Here is a tiny trained network, its code and every weight. The questions are about switching its units off for an input and a target symbol, where a switched-off unit gives its printed mean instead of its output.

import numpy as np


def w(rows, s, z=0):
    codes = np.array(rows[::2]) - 128.0
    scale = np.full(codes.shape[1], s)
    scale[-1] = z or s
    return codes * scale


def f(y):
    return np.maximum(y, 0)


def softmax(a):
    e = np.exp(a - a.max(-1, keepdims=True))
    return e / e.sum(-1, keepdims=True)


def log_softmax(a):
    a = a - a.max(-1, keepdims=True)
    return a - np.log(np.exp(a).sum(-1, keepdims=True))


def net(x, mask):
    ids = ['αβγδεζηθλμξπστφω'.index(c) for c in x.split()]
    T = len(ids)
    res = E[ids] + P[:T]
    u = 0
    for l in range(2):
        r = res
        for j in range(3):
            rows = slice(2 * j, 2 * j + 2)
            q, k, v = (r @ M[l][rows].T for M in (Q, K, V))
            z = softmax(np.where(np.tri(T) > 0, q @ k.T / 2**0.5, -1e9)) @ v
            o = O[l][rows]
            res = res + np.where(mask[u + j], z, o[:, -1]) @ o[:, :-1]
        u += 3
        y = f(res @ A[l][:, :-1].T + A[l][:, -1])
        res = res + np.where(mask[u : u + 8], y, B[l][:, -1]) @ B[l][:, :-1]
        u += 8
    return log_softmax(res[-1] @ U[:, :-1].T + U[:, -1])


Q, K, V, O, A, B = {}, {}, {}, {}, {}, {}
E = w([
[130,191,156,38,89,167,96,208,177],'α',
[74,93,182,104,111,156,199,86,158],'β',
[75,68,186,116,114,122,90,64,121],'γ',
[78,94,150,150,103,198,94,58,110],'δ',
[144,157,134,8,74,142,31,138,140],'ε',
[96,123,89,147,55,188,175,123,203],'ζ',
[91,84,131,147,148,137,35,53,76],'η',
[202,176,131,182,116,86,121,74,78],'θ',
[152,129,135,153,95,47,131,130,75],'λ',
[191,155,86,198,74,145,128,77,102],'μ',
[146,69,116,190,35,89,108,140,137],'ξ',
[200,155,85,87,134,202,49,164,170],'π',
[137,120,208,123,184,108,163,78,105],'σ',
[79,176,128,152,161,151,147,135,46],'τ',
[59,127,63,165,81,88,133,186,84],'φ',
[118,77,52,138,187,93,158,68,167],'ω',
],0.012)
P = w([
[128,107,233,69,2,140,41,93,39],'0',
[87,164,128,94,85,102,80,42,138],'1',
[100,164,108,109,104,114,117,59,131],'2',
[108,145,114,156,119,131,137,87,121],'3',
[121,131,82,176,149,141,157,118,103],'4',
[134,104,76,195,168,161,163,138,100],'5',
[143,91,67,211,191,170,174,165,80],'6',
],0.0059)
Q[0] = w([
[166,100,145,100,78,84,155,139,193],'0.h1',
[159,94,147,233,147,62,216,156,97],'0.h1',
[213,127,203,21,99,134,54,181,172],'0.h2',
[181,170,95,52,70,129,116,244,224],'0.h2',
[124,106,117,255,95,111,183,100,98],'0.h3',
[178,113,116,51,161,125,131,180,177],'0.h3',
],0.0082)
K[0] = w([
[131,134,182,84,141,124,92,52,119],'0.h1',
[76,135,125,153,254,30,157,105,114],'0.h1',
[138,222,191,18,67,151,6,144,144],'0.h2',
[126,129,140,4,60,177,34,111,241],'0.h2',
[145,184,40,192,174,139,194,122,169],'0.h3',
[69,164,196,22,95,183,71,113,121],'0.h3',
],0.0078)
V[0] = w([
[49,168,70,113,173,105,138,145,183],'0.h1',
[110,129,84,124,118,114,94,103,103],'0.h1',
[115,53,122,110,155,87,132,110,194],'0.h2',
[156,102,141,117,175,21,160,106,101],'0.h2',
[87,123,254,65,46,128,52,140,84],'0.h3',
[169,125,92,88,169,180,132,142,150],'0.h3',
],0.0088)
O[0] = w([
[76,109,96,70,193,58,71,179,175,66],'0.h1',
[111,89,51,108,83,113,71,43,93,186],'0.h1',
[103,81,151,166,117,70,101,162,251,66],'0.h2',
[157,103,246,176,134,1,112,111,113,103],'0.h2',
[172,82,166,100,114,218,133,180,51,253],'0.h3',
[133,164,169,172,140,143,81,103,245,60],'0.h3',
],0.0065,0.0054)
A[0] = w([
[62,93,122,132,99,148,75,20,96,228],'0.n1',
[76,122,153,127,211,162,147,75,92,195],'0.n2',
[91,106,74,198,101,124,154,174,107,254],'0.n3',
[215,195,100,137,110,148,137,88,103,137],'0.n4',
[113,101,113,126,85,84,80,178,99,195],'0.n5',
[124,30,155,131,133,159,192,76,145,220],'0.n6',
[204,62,142,220,107,112,59,72,98,176],'0.n7',
[118,113,215,113,196,128,255,116,115,218],'0.n8',
],0.0076,0.0033)
B[0] = w([
[83,89,123,117,128,113,113,9,87,248],'0.n1',
[125,119,113,156,172,156,151,48,71,193],'0.n2',
[105,120,44,200,105,107,163,154,99,186],'0.n3',
[190,187,130,131,91,144,130,112,112,190],'0.n4',
[117,96,71,131,97,53,88,186,75,160],'0.n5',
[119,2,152,145,113,123,171,86,150,182],'0.n6',
[188,74,111,151,124,73,95,74,99,203],'0.n7',
[141,84,139,116,181,142,214,72,108,163],'0.n8',
],0.0078,0.011)
Q[1] = w([
[186,120,85,65,70,158,115,166,127],'1.h1',
[139,130,61,165,25,61,195,111,130],'1.h1',
[170,166,116,2,165,230,97,158,128],'1.h2',
[157,201,145,150,64,59,103,168,175],'1.h2',
[208,161,82,155,54,88,148,155,115],'1.h3',
[154,153,170,54,126,173,75,223,173],'1.h3',
],0.008)
K[1] = w([
[129,109,185,131,19,193,177,143,112],'1.h1',
[179,130,115,180,141,141,163,203,244],'1.h1',
[126,149,114,102,38,174,86,131,49],'1.h2',
[148,106,169,2,101,125,104,86,193],'1.h2',
[137,124,214,80,84,156,206,147,245],'1.h3',
[78,140,177,86,44,124,107,90,97],'1.h3',
],0.0065)
V[1] = w([
[83,159,92,129,135,229,161,102,149],'1.h1',
[121,167,194,69,180,112,238,168,72],'1.h1',
[150,1,122,147,96,90,137,65,137],'1.h2',
[63,106,52,118,40,123,89,190,142],'1.h2',
[89,82,108,154,165,59,26,77,117],'1.h3',
[247,187,129,172,153,122,32,102,83],'1.h3',
],0.0082)
O[1] = w([
[145,154,179,211,88,180,45,149,121,125],'1.h1',
[175,168,63,109,136,103,126,168,59,95],'1.h1',
[137,123,151,94,67,88,149,169,181,251],'1.h2',
[110,101,42,167,39,164,132,95,117,94],'1.h2',
[147,97,77,83,165,190,90,144,206,175],'1.h3',
[255,127,129,186,193,128,125,112,162,155],'1.h3',
],0.0094,0.027)
A[1] = w([
[135,108,142,185,84,162,88,122,182,175],'1.n1',
[35,149,75,78,115,56,150,134,163,213],'1.n2',
[138,136,127,164,98,99,134,38,159,166],'1.n3',
[99,87,126,150,187,100,139,66,190,46],'1.n4',
[154,169,144,144,98,101,99,148,199,134],'1.n5',
[74,128,103,192,125,119,176,56,54,211],'1.n6',
[94,216,97,103,92,179,2,184,135,79],'1.n7',
[174,118,119,45,184,122,129,109,150,249],'1.n8',
],0.0067,0.0018)
B[1] = w([
[116,131,150,193,115,118,97,59,188,202],'1.n1',
[129,191,146,86,150,194,159,72,110,212],'1.n2',
[114,200,89,120,122,114,140,136,111,218],'1.n3',
[171,179,106,144,140,97,109,94,90,236],'1.n4',
[32,149,183,125,153,143,97,172,111,173],'1.n5',
[29,92,149,95,146,141,59,153,93,203],'1.n6',
[173,145,88,254,158,31,78,113,137,154],'1.n7',
[85,145,97,93,195,132,89,157,93,248],'1.n8',
],0.0079,0.014)
U = w([
[108,172,101,128,69,3,146,147,70,41],'α',
[106,193,162,62,46,141,230,111,93,99],'β',
[95,38,181,60,101,172,100,206,142,90],'γ',
[201,101,174,107,56,245,171,88,114,119],'δ',
[133,99,207,119,115,150,137,125,150,175],'ε',
[27,127,229,152,83,132,82,139,160,101],'ζ',
[158,15,104,154,173,186,36,142,198,94],'η',
[207,208,93,147,179,75,86,152,141,106],'θ',
[179,101,7,112,127,53,184,147,88,185],'λ',
[193,198,151,203,147,164,158,45,169,4],'μ',
[178,84,44,160,67,119,215,89,159,197],'ξ',
[141,117,169,234,119,43,124,110,153,183],'π',
[87,130,187,100,189,42,121,183,141,124],'σ',
[87,131,173,144,226,205,125,75,33,193],'τ',
[84,47,33,75,108,246,137,159,89,74],'φ',
[103,253,84,36,144,158,150,93,161,160],'ω',
],0.0045,0.0025)

Each question gives the input, a string of symbols that net reads in full, and the target symbol t.
The units are the heads (2 rows each of Q, K, V and O) and the neurons (one row each of A and B). Each row of codes is followed by its name. A weight is (code - 128) times the scale printed after its matrix; where a second scale follows, it is the last column's (O, A, B and U).
mask holds one flag per unit, layer by layer, with each layer's heads first. A switched-off unit (its flag False) gives its mean, the last column of its rows in O or B, instead of its output. The means were averaged over made-up inputs and are rounded, as every weight is.
A unit's drop is (log p(t) with every unit on - log p(t) with that unit switched off) / (log p(t) with every unit on - log p(t) with every unit switched off).
The circuit of an input: a set's keep is (log p(t) with only the set's units on - log p(t) with every unit switched off) / (log p(t) with every unit on - log p(t) with every unit switched off). Starting from the 12 units with the biggest drops (on a tie, the unit counted first), units are removed one at a time, each time the one whose removal leaves the highest keep (on an exact tie, the one counted first), for as long as the keep stays at least 0.8.
units of the circuit, in order: the units of the circuit, biggest drop first
most important unit: the unit with the biggest drop
k most important neurons: the k neurons with the biggest drops, biggest first
k most important neurons of layer l: the k neurons of layer l with the biggest drops, biggest first
which heads matter: for each layer, one digit per head in row order, 1 if its drop is at least 0.15 and else 0, layers parted by /
input θ η ω α η φ τ, target φ: units of the circuit, in order => 1.h2; 0.n3; 1.h3; 0.h1
input τ η ε η, target η: units of the circuit, in order => 1.h3; 0.n7
input τ π η ω δ σ γ, target σ: units of the circuit, in order => 1.h2; 0.n8; 0.h2
input τ ε β θ, target β: 2 most important neurons of layer 0 => 0.n6; 0.n4
input ε η γ, target η: units of the circuit, in order => 1.h3; 0.n7; 0.n1
input μ τ ξ ζ τ β, target τ: most important unit => 1.h2
input φ γ φ ω θ τ μ, target ω: which heads matter => 011 / 101
input γ γ τ γ β ω β, target ω: 2 most important neurons of layer 1 => 1.n2; 1.n4
input τ δ α, target θ: which heads matter => 010 / 100
input λ α γ τ η ε, target ω: 3 most important neurons of layer 0 => 0.n7; 0.n3; 0.n6
input λ ξ η ε δ, target ξ: 2 most important neurons => 0.n3; 1.n6
input γ τ τ ε, target φ: which heads matter => 011 / 110
input τ β η η η α, target θ: which heads matter => 010 / 110
input τ θ π φ ω ξ δ, target ω: most important unit => 0.h3
input ζ ε σ ε σ δ ζ, target ζ: which heads matter => 000 / 100
input τ φ ε ω τ ε, target θ: which heads matter => 011 / 100
input μ ε γ η τ η, target τ: 2 most important neurons => 0.n1; 1.n6
input γ α θ, target α: which heads matter => 001 / 001
input ξ ω γ α τ γ, target τ: which heads matter => 010 / 010
input η η τ ζ η β, target η: most important unit => 1.h3
input τ δ τ λ τ α σ, target τ: 3 most important neurons => 0.n3; 0.n8; 0.n2
input φ α τ, target φ: 2 most important neurons of layer 0 => 0.n3; 0.n5
input η μ φ γ τ τ φ, target φ: which heads matter => 100 / 011
input π τ λ, target π: which heads matter => 010 / 101
input ε τ η ζ, target ζ: which heads matter => 000 / 101
input η τ η ξ λ, target λ: 2 most important neurons => 0.n1; 0.n7
input θ λ ξ η β ε α, target σ: 2 most important neurons => 0.n4; 0.n3
input ε τ ξ, target ξ: which heads matter => 000 / 010
